Here is a tiny trained network, its code and every weight. The questions are about switching its units off for an input and a class, where a switched-off unit gives its printed mean instead of its output.

import numpy as np


def w(rows, s, z=0):
    codes = np.array(rows[::2]) - 128.0
    scale = np.full(codes.shape[1], s)
    scale[-1] = z or s
    return codes * scale


def f(y):
    return y / 2 * (1 + np.tanh(0.7978845608 * (y + 0.044715 * y**3)))


def log_softmax(a):
    a = a - a.max(-1, keepdims=True)
    return a - np.log(np.exp(a).sum(-1, keepdims=True))


def net(x, mask):
    res = np.array(x, float).reshape(1, 8) / 4 @ E
    y = f(res @ A[0][:, :-1].T + A[0][:, -1])
    res = res + np.where(mask, y, B[0][:, -1]) @ B[0][:, :-1]
    return log_softmax(res[-1] @ U[:, :-1].T + U[:, -1])


A, B = {}, {}
E = w([
[213,109,79,85,182,109],'x0',
[126,125,142,134,137,106],'x1',
[133,129,126,130,136,136],'x2',
[63,85,104,188,150,169],'x3',
[123,128,146,127,117,104],'x4',
[114,138,140,118,115,111],'x5',
[114,208,15,254,118,82],'x6',
[116,128,127,116,102,110],'x7',
],0.0093)
A[0] = w([
[214,189,59,182,114,92,199],'neuron 0',
[164,214,110,123,183,116,171],'neuron 1',
[110,101,128,49,133,98,204],'neuron 2',
[127,54,154,133,204,147,200],'neuron 3',
[213,169,157,31,207,145,142],'neuron 4',
[117,95,121,54,101,168,253],'neuron 5',
[109,168,45,195,194,99,219],'neuron 6',
[190,84,216,107,51,192,178],'neuron 7',
[2,103,97,208,126,166,158],'neuron 8',
[217,162,120,183,128,56,98],'neuron 9',
[5,48,253,113,128,146,199],'neuron 10',
[190,185,90,52,177,98,74],'neuron 11',
[121,42,110,134,167,123,169],'neuron 12',
],0.0092,0.0067)
B[0] = w([
[92,196,154,56,60,121,232],'neuron 0',
[60,102,184,20,53,67,174],'neuron 1',
[208,92,160,178,185,171,184],'neuron 2',
[85,48,216,129,164,167,186],'neuron 3',
[171,86,157,136,204,11,196],'neuron 4',
[218,47,254,182,198,180,209],'neuron 5',
[129,233,134,135,43,79,240],'neuron 6',
[121,11,157,114,185,121,211],'neuron 7',
[32,204,170,197,123,136,213],'neuron 8',
[135,149,106,47,139,97,171],'neuron 9',
[104,106,204,178,181,177,254],'neuron 10',
[139,98,41,122,135,56,161],'neuron 11',
[95,46,236,108,99,201,161],'neuron 12',
],0.0071,0.012)
U = w([
[153,111,128,178,173,130,254],'0',
[76,167,142,98,19,121,215],'1',
[76,110,141,131,135,192,23],'2',
[86,209,54,212,117,111,62],'3',
[171,66,100,159,152,63,30],'4',
[132,185,4,88,101,53,57],'5',
],0.012,0.0066)

Each question gives the input, the list of numbers given to net, and the class t.
The units are the neurons (one row each of A and B). Each row of codes is followed by its name. A weight is (code - 128) times the scale printed after its matrix; where a second scale follows, it is the last column's (A, B and U).
mask holds one flag per neuron, in row order. A switched-off neuron (its flag False) gives its mean, the last column of its row in B, instead of its output. The means were averaged over made-up inputs and are rounded, as every weight is.
A unit's drop is (log p(t) with every unit on - log p(t) with that unit switched off) / (log p(t) with every unit on - log p(t) with every unit switched off).
The circuit of an input: a set's keep is (log p(t) with only the set's units on - log p(t) with every unit switched off) / (log p(t) with every unit on - log p(t) with every unit switched off). Starting from the 12 units with the biggest drops (on a tie, the unit counted first), units are removed one at a time, each time the one whose removal leaves the highest keep (on an exact tie, the one counted first), for as long as the keep stays at least 0.8.
circuit, biggest first: the units of the circuit, biggest drop first
most important unit: the unit with the biggest drop
top k neurons: the k neurons with the biggest drops, biggest first
drop of u: that unit's drop, to one decimal
input [2,-8,6,3,-7,-8,-8,-5], class 0: most important unit => neuron 4
input [5,-6,-5,-5,5,-3,0,2], class 4: top 2 neurons => [neuron 4; neuron 6]
input [5,-6,8,8,2,-8,7,7], class 1: circuit, biggest first => [neuron 0; neuron 6]
input [-2,-4,-3,6,-3,-1,4,-4], class 3: top 2 neurons => [neuron 8; neuron 1]
input [3,-5,-7,-2,2,-6,8,4], class 5: circuit, biggest first => [neuron 10; neuron 9]
input [8,3,-6,-1,4,6,-3,-8], class 4: circuit, biggest first => [neuron 4; neuron 11]
input [-5,2,7,5,8,-3,1,-5], class 3: circuit, biggest first => [neuron 8; neuron 5; neuron 1]
input [2,-3,1,6,-7,-6,1,1], class 1: top 2 neurons => [neuron 10; neuron 6]
input [4,-2,0,0,-7,1,2,3], class 5: top 2 neurons => [neuron 10; neuron 8]
input [3,-7,-7,-3,0,1,-7,-3], class 4: top 4 neurons => [neuron 4; neuron 7; neuron 8; neuron 11]
input [-7,7,-4,1,1,4,-4,2], class 2: top 2 neurons => [neuron 4; neuron 10]
input [-8,-4,6,-4,-5,2,0,3], class 0: top 4 neurons => [neuron 0; neuron 6; neuron 1; neuron 12]
input [-5,-2,-2,-3,0,6,0,8], class 0: top 2 neurons => [neuron 0; neuron 6]
input [-1,-6,5,5,-8,-6,6,-7], class 3: circuit, biggest first => [neuron 8]
input [6,2,3,1,3,4,4,-5], class 1: drop of neuron 4 => 0.1
input [8,-5,-5,-1,3,2,8,6], class 5: drop of neuron 6 => 0.0
input [-8,2,-4,3,1,8,6,2], class 3: drop of neuron 8 => 0.2
input [4,-8,-7,-1,-6,3,5,-2], class 5: drop of neuron 0 => -0.1
